Below is a small trained network, with its code and all its weights. Each question gives an input and a class and asks what happens when units are switched off, that is, made to give their printed mean instead of their output.

import numpy as np


def w(rows, s, z=0):
    codes = np.array(rows[::2]) - 128.0
    scale = np.full(codes.shape[1], s)
    scale[-1] = z or s
    return codes * scale


def f(y):
    return np.maximum(y, 0)


def log_softmax(a):
    a = a - a.max(-1, keepdims=True)
    return a - np.log(np.exp(a).sum(-1, keepdims=True))


def net(x, mask):
    res = np.array(x, float).reshape(1, 8) / 4 @ E
    y = f(res @ A[0][:, :-1].T + A[0][:, -1])
    res = res + np.where(mask, y, B[0][:, -1]) @ B[0][:, :-1]
    return log_softmax(res[-1] @ U[:, :-1].T + U[:, -1])


A, B = {}, {}
E = w([
[53,57,174,80,108,162,209,135],'x0',
[131,130,128,128,131,132,131,128],'x1',
[207,157,238,80,3,73,137,151],'x2',
[128,128,128,129,128,128,127,128],'x3',
[174,57,173,191,163,111,143,81],'x4',
[122,129,172,166,194,89,143,245],'x5',
[128,128,129,128,126,127,128,128],'x6',
[129,128,129,128,128,127,127,129],'x7',
],0.011)
A[0] = w([
[178,187,46,184,189,117,65,106,47],'n1',
[77,110,71,135,198,149,116,113,27],'n2',
[39,61,123,96,156,157,184,119,59],'n3',
[148,108,125,158,146,142,146,113,74],'n4',
[48,99,142,126,135,135,142,115,83],'n5',
[54,119,71,165,169,129,117,105,48],'n6',
[109,149,97,105,138,134,128,153,56],'n7',
[158,52,132,188,198,134,140,67,36],'n8',
[140,130,79,130,161,158,148,133,2],'n9',
[91,112,122,177,215,108,132,240,58],'n10',
[108,123,75,132,110,140,138,64,88],'n11',
[52,196,41,86,132,161,119,170,42],'n12',
[95,115,63,112,125,141,114,2,53],'n13',
[122,139,136,150,135,138,82,124,10],'n14',
],0.019,0.0049)
B[0] = w([
[64,96,32,138,93,106,221,202,252],'n1',
[166,123,195,99,65,110,99,153,230],'n2',
[80,117,42,146,109,106,205,209,224],'n3',
[124,143,147,109,166,105,155,96,156],'n4',
[99,108,70,129,109,100,174,143,181],'n5',
[177,141,165,111,49,121,136,107,224],'n6',
[90,148,160,144,159,111,132,106,158],'n7',
[115,133,227,163,227,74,171,88,221],'n8',
[174,169,126,129,112,105,120,158,168],'n9',
[149,138,81,107,129,225,7,76,246],'n10',
[154,119,114,130,138,177,59,125,189],'n11',
[128,120,217,163,237,76,176,75,229],'n12',
[134,150,94,106,139,202,27,96,232],'n13',
[102,107,137,93,148,135,160,160,143],'n14',
],0.021)
U = w([
[141,119,52,125,177,192,48,102,231],'0',
[101,86,33,146,127,89,200,209,4],'1',
[239,157,224,88,26,60,129,155,199],'2',
[134,121,181,175,255,69,163,81,73],'3',
],0.0062,0.0025)

Each question gives the input, the list of numbers given to net, and the class t.
The units are the neurons (one row each of A and B). Each row of codes is followed by its name. A weight is (code - 128) times the scale printed after its matrix; where a second scale follows, it is the last column's (A, B and U).
mask holds one flag per neuron, in row order. A switched-off neuron (its flag False) gives its mean, the last column of its row in B, instead of its output. The means were averaged over made-up inputs and are rounded, as every weight is.
A unit's drop is (log p(t) with every unit on - log p(t) with that unit switched off) / (log p(t) with every unit on - log p(t) with every unit switched off).
The circuit of an input: a set's keep is (log p(t) with only the set's units on - log p(t) with every unit switched off) / (log p(t) with every unit on - log p(t) with every unit switched off). Starting from the 12 units with the biggest drops (on a tie, the unit counted first), units are removed one at a time, each time the one whose removal leaves the highest keep (on an exact tie, the one counted first), for as long as the keep stays at least 0.8.
circuit, biggest first: the units of the circuit, biggest drop first
top k neurons: the k neurons with the biggest drops, biggest first
drop when u is switched off: that unit's drop, to one decimal
input [8,-4,-8,-1,8,-6,-6,-8], class 1: circuit, biggest first	n3
input [3,-2,-2,4,6,7,-2,8], class 0: top 2 neurons	n10; n12
input [6,0,-4,1,6,2,8,6], class 1: top 2 neurons	n3; n12
input [-8,5,8,1,4,4,6,5], class 1: top 2 neurons	n2; n6
input [5,6,1,-3,5,-2,7,-7], class 1: top 3 neurons	n12; n3; n5
input [-1,-5,0,-8,-5,4,4,4], class 3: top 2 neurons	n12; n13
input [3,5,-5,-7,-5,-2,-1,-4], class 2: top 3 neurons	n2; n6; n8
input [6,6,6,-3,2,4,-6,-2], class 1: top 4 neurons	n2; n6; n12; n10
input [1,-5,-7,-7,6,-6,-6,-7], class 2: top 4 neurons	n2; n6; n10; n8
input [4,-6,-6,0,-5,-3,8,-8], class 2: top 4 neurons	n2; n6; n1; n8
input [-3,-7,1,-8,-5,-3,-3,-2], class 3: top 3 neurons	n10; n12; n3
input [-7,-5,6,-3,4,-7,-4,4], class 0: top 2 neurons	n3; n13
input [-3,0,5,-2,6,-6,7,-3], class 0: top 4 neurons	n12; n2; n6; n8
input [-5,-5,-3,1,7,-6,-2,5], class 3: circuit, biggest first	n8
input [5,-3,-1,-3,-6,3,-2,0], class 3: top 3 neurons	n12; n1; n7
input [-5,-8,8,6,6,-8,-3,7], class 0: top 2 neurons	n2; n6
input [7,-3,6,-5,4,-6,-3,-6], class 1: drop when n13 is switched off	0.1
input [-2,5,-6,8,-1,2,-3,4], class 2: drop when n2 is switched off	0.7
input [-7,8,-8,-5,5,-3,2,5], class 2: drop when n8 is switched off	0.3
input [2,-4,-1,-5,-5,0,2,0], class 3: circuit, biggest first	n12
input [-2,-4,-3,0,-8,-6,-2,-2], class 3: drop when n12 is switched off	4.4
